[[-30  63  39]
 [ 46 -73 -46]]
->
[[ 63  39]
 [-73 -46]]

[[-12 -21  15]
 [-49 -22  22]
 [ 35  12 -16]
 [ 34  12 -22]
 [-80 -50  39]]
->
[[-21  15]
 [-22  22]]

[[-44 -61  32   0]
 [  9 -10   1  -2]
 [-16 -12 -38  38]
 [ 37  17 -19 -30]
 [-27 -10  10  -6]]
->
[[-61  32]
 [-10   1]]

[[-40  -2  25 -11   5]
 [ 48  -2 -26 -80  62]
 [ 14 -17  -7  20 -11]
 [ -5  24  -1 -43  31]
 [-29   7  18  -2  -4]]
->
[[ -2  25]
 [ -2 -26]]

[[ 18  21  41]
 [ 16  38 -15]
 [ 13  25 -50]
 [ -9  59  30]]
->
[[ 21  41]
 [ 38 -15]]

[[-14  -1  37  21]
 [  1 -19 -59  -4]
 [  3 -10 -40   4]]
->
[[ -1  37]
 [-19 -59]]

[[ 33  34   7]
 [ 46 -16 -14]
 [ 75 -54 -21]
 [  8  20  10]]
->
[[ 34   7]
 [-16 -14]]

[[  4 -13 -38   7   4]
 [-16 -43   7  20  31]
 [-16 -65 -36 -48 -31]
 [  3 -24  14   7  14]
 [-25 -20 -14  -2  12]]
->
[[-13 -38]
 [-43   7]]

[[-15   7   5  -3]
 [-66  82  20 -26]
 [ -8  24   4  -7]
 [ 31 -27  -4  -4]
 [ 29 -66  -6  11]]
->
[[ 7  5]
 [82 20]]
---
[[ -4  35  -2]
 [ -4   3  54]
 [-43  38 -47]
 [ -4 -27 -44]
 [-22  42  32]
 [-38 -48  33]
 [ 11 -17   1]
 [-24  29 -18]
 [  0  12 -64]
 [ 27 -46  62]]
->
[[ 27 -46  62]
 [ -4   3  54]
 [-38 -48  33]
 [-22  42  32]
 [ 11 -17   1]
 [ -4  35  -2]
 [-24  29 -18]
 [ -4 -27 -44]
 [-43  38 -47]
 [  0  12 -64]]

[[ 10  29 -54  10   7  36 -19 -35]
 [ 15  40 -80   8   7  52 -24 -52]
 [  5  12 -23   9   3  14  -7 -13]
 [ 10  33 -51   3   7  40 -20 -35]
 [ 14  38 -72   8   6  49 -20 -52]
 [ 15  41 -68   4   9  51 -23 -48]
 [ 14  34 -69   5   5  46 -18 -47]
 [  5  20 -34   2   5  23 -12 -17]
 [  6  26 -42   2   7  32 -16 -25]
 [ 13  33 -65   5   6  44 -19 -46]
 [ 10  18 -35   6   1  25  -7 -29]
 [  5  12 -13   5   1  17  -6 -20]]
->
[[  5  12 -13   5   1  17  -6 -20]
 [  5  12 -23   9   3  14  -7 -13]
 [  5  20 -34   2   5  23 -12 -17]
 [ 10  18 -35   6   1  25  -7 -29]
 [  6  26 -42   2   7  32 -16 -25]
 [ 10  33 -51   3   7  40 -20 -35]
 [ 10  29 -54  10   7  36 -19 -35]
 [ 13  33 -65   5   6  44 -19 -46]
 [ 15  41 -68   4   9  51 -23 -48]
 [ 14  34 -69   5   5  46 -18 -47]
 [ 14  38 -72   8   6  49 -20 -52]
 [ 15  40 -80   8   7  52 -24 -52]]

[[  0 -32  29  27 -20 -16  -1  11  37]
 [-17   1  -5   8  -8  11   0  -7   4]
 [ 13  -5  14  -9  12 -34  -7  10  13]
 [  7 -56  52  46 -33 -27   0  21  61]
 [-25  -6 -40   9 -31 -18   9 -28   8]
 [-40  38 -71 -19  -6  23   7 -42 -38]
 [-29  10 -31  -4  -8 -13  -1 -21   3]
 [  2  44 -47 -40  25  17   3 -18 -55]
 [-50   4 -72  13 -47   2  16 -49  -4]]
->
[[  7 -56  52  46 -33 -27   0  21  61]
 [  0 -32  29  27 -20 -16  -1  11  37]
 [ 13  -5  14  -9  12 -34  -7  10  13]
 [-17   1  -5   8  -8  11   0  -7   4]
 [-29  10 -31  -4  -8 -13  -1 -21   3]
 [-25  -6 -40   9 -31 -18   9 -28   8]
 [  2  44 -47 -40  25  17   3 -18 -55]
 [-40  38 -71 -19  -6  23   7 -42 -38]
 [-50   4 -72  13 -47   2  16 -49  -4]]

[[ 35 -49  55  51  20 -28 -64 -10   6 -61  40 -54  47]
 [ 54  29 -71  55  53  39 -53 -17 -41   6 -66  23 -71]
 [ 48  51 -15 -39 -63 -37   7  57 -57 -32  66 -23 -19]
 [-76  66  12 -38 -59  19  64 -54  38 -72   3  13  54]]
->
[[ 35 -49  55  51  20 -28 -64 -10   6 -61  40 -54  47]
 [-76  66  12 -38 -59  19  64 -54  38 -72   3  13  54]
 [ 48  51 -15 -39 -63 -37   7  57 -57 -32  66 -23 -19]
 [ 54  29 -71  55  53  39 -53 -17 -41   6 -66  23 -71]]

[[ 15  19  50 -14   5 -40 -47  29  27 -17 -18 -12 -35 -22  -3   8]
 [ 36   1   7  55  13 -21 -48 -17  11  32 -24 -49 -22  -2 -23  17]
 [  6  20  52 -31   0 -35 -41  31  29 -28 -12   3 -33 -19   6   4]
 [ 32 -12 -27  66   8   7 -20 -40  -7  43 -14 -53   1   9 -22  16]
 [ 28  15  37  25  12 -34 -56  12  25   7 -24 -33 -31 -14 -15  19]]
->
[[  6  20  52 -31   0 -35 -41  31  29 -28 -12   3 -33 -19   6   4]
 [ 15  19  50 -14   5 -40 -47  29  27 -17 -18 -12 -35 -22  -3   8]
 [ 28  15  37  25  12 -34 -56  12  25   7 -24 -33 -31 -14 -15  19]
 [ 36   1   7  55  13 -21 -48 -17  11  32 -24 -49 -22  -2 -23  17]
 [ 32 -12 -27  66   8   7 -20 -40  -7  43 -14 -53   1   9 -22  16]]

[[-54  44  32  57  78 -13 -22  41]
 [ 44  16 -46   3 -56 -35  16   3]
 [ 71 -48 -62  40 -31   5 -24 -41]
 [ -4 -34 -55   9   5 -10 -12  43]
 [ 19  -5 -42 -14 -41 -41 -11 -36]]
->
[[-54  44  32  57  78 -13 -22  41]
 [ 19  -5 -42 -14 -41 -41 -11 -36]
 [ 44  16 -46   3 -56 -35  16   3]
 [ -4 -34 -55   9   5 -10 -12  43]
 [ 71 -48 -62  40 -31   5 -24 -41]]

[[ 58  33   7 -42   4]
 [  1  -7   2  35  -4]
 [-53  -8  -5 -27  10]
 [ 21   4  73  -9 -41]]
->
[[ 21   4  73  -9 -41]
 [ 58  33   7 -42   4]
 [  1  -7   2  35  -4]
 [-53  -8  -5 -27  10]]

[[ 10  23 -59 -10  13  19 -38   3 -10 -19  29   9  26  37  25  20]
 [ 11   8 -14   7  18  17  -5 -10 -13 -12  10  21  22  23  11  14]
 [ 18  18  -5  -3  15   6 -18  -7  -7   5  -1  17  29  20   6  16]
 [ 10   8 -21   8  19  19  -6 -10 -14 -17  15  22  22  26  14  15]
 [ 16  24 -22 -14   9   4 -33   2  -3   6   5   7  27  21  10  16]]
->
[[ 18  18  -5  -3  15   6 -18  -7  -7   5  -1  17  29  20   6  16]
 [ 11   8 -14   7  18  17  -5 -10 -13 -12  10  21  22  23  11  14]
 [ 10   8 -21   8  19  19  -6 -10 -14 -17  15  22  22  26  14  15]
 [ 16  24 -22 -14   9   4 -33   2  -3   6   5   7  27  21  10  16]
 [ 10  23 -59 -10  13  19 -38   3 -10 -19  29   9  26  37  25  20]]

[[-23 -64  66 -24 -46  -5   1  22]
 [ 34   2 -63 -52  18 -12  45 -16]
 [-45 -13  14   5  24 -67  -7 -43]
 [ 44  48  44  56   1   4  16 -18]
 [ -2  37 -64 -37  23   2  30   2]
 [-19 -28 -27 -39  34 -42 -26  15]
 [ 26  42  43  30 -12  24   3 -22]
 [-14  20 -69 -33  30  43  35   8]
 [ -1 -20 -36 -15  40 -23 -23   9]
 [ 35  42  23  34  -4  33  33   1]
 [ -5  20 -72 -37  15  14  30  16]]
->
[[-23 -64  66 -24 -46  -5   1  22]
 [ 44  48  44  56   1   4  16 -18]
 [ 26  42  43  30 -12  24   3 -22]
 [ 35  42  23  34  -4  33  33   1]
 [-45 -13  14   5  24 -67  -7 -43]
 [-19 -28 -27 -39  34 -42 -26  15]
 [ -1 -20 -36 -15  40 -23 -23   9]
 [ 34   2 -63 -52  18 -12  45 -16]
 [ -2  37 -64 -37  23   2  30   2]
 [-14  20 -69 -33  30  43  35   8]
 [ -5  20 -72 -37  15  14  30  16]]
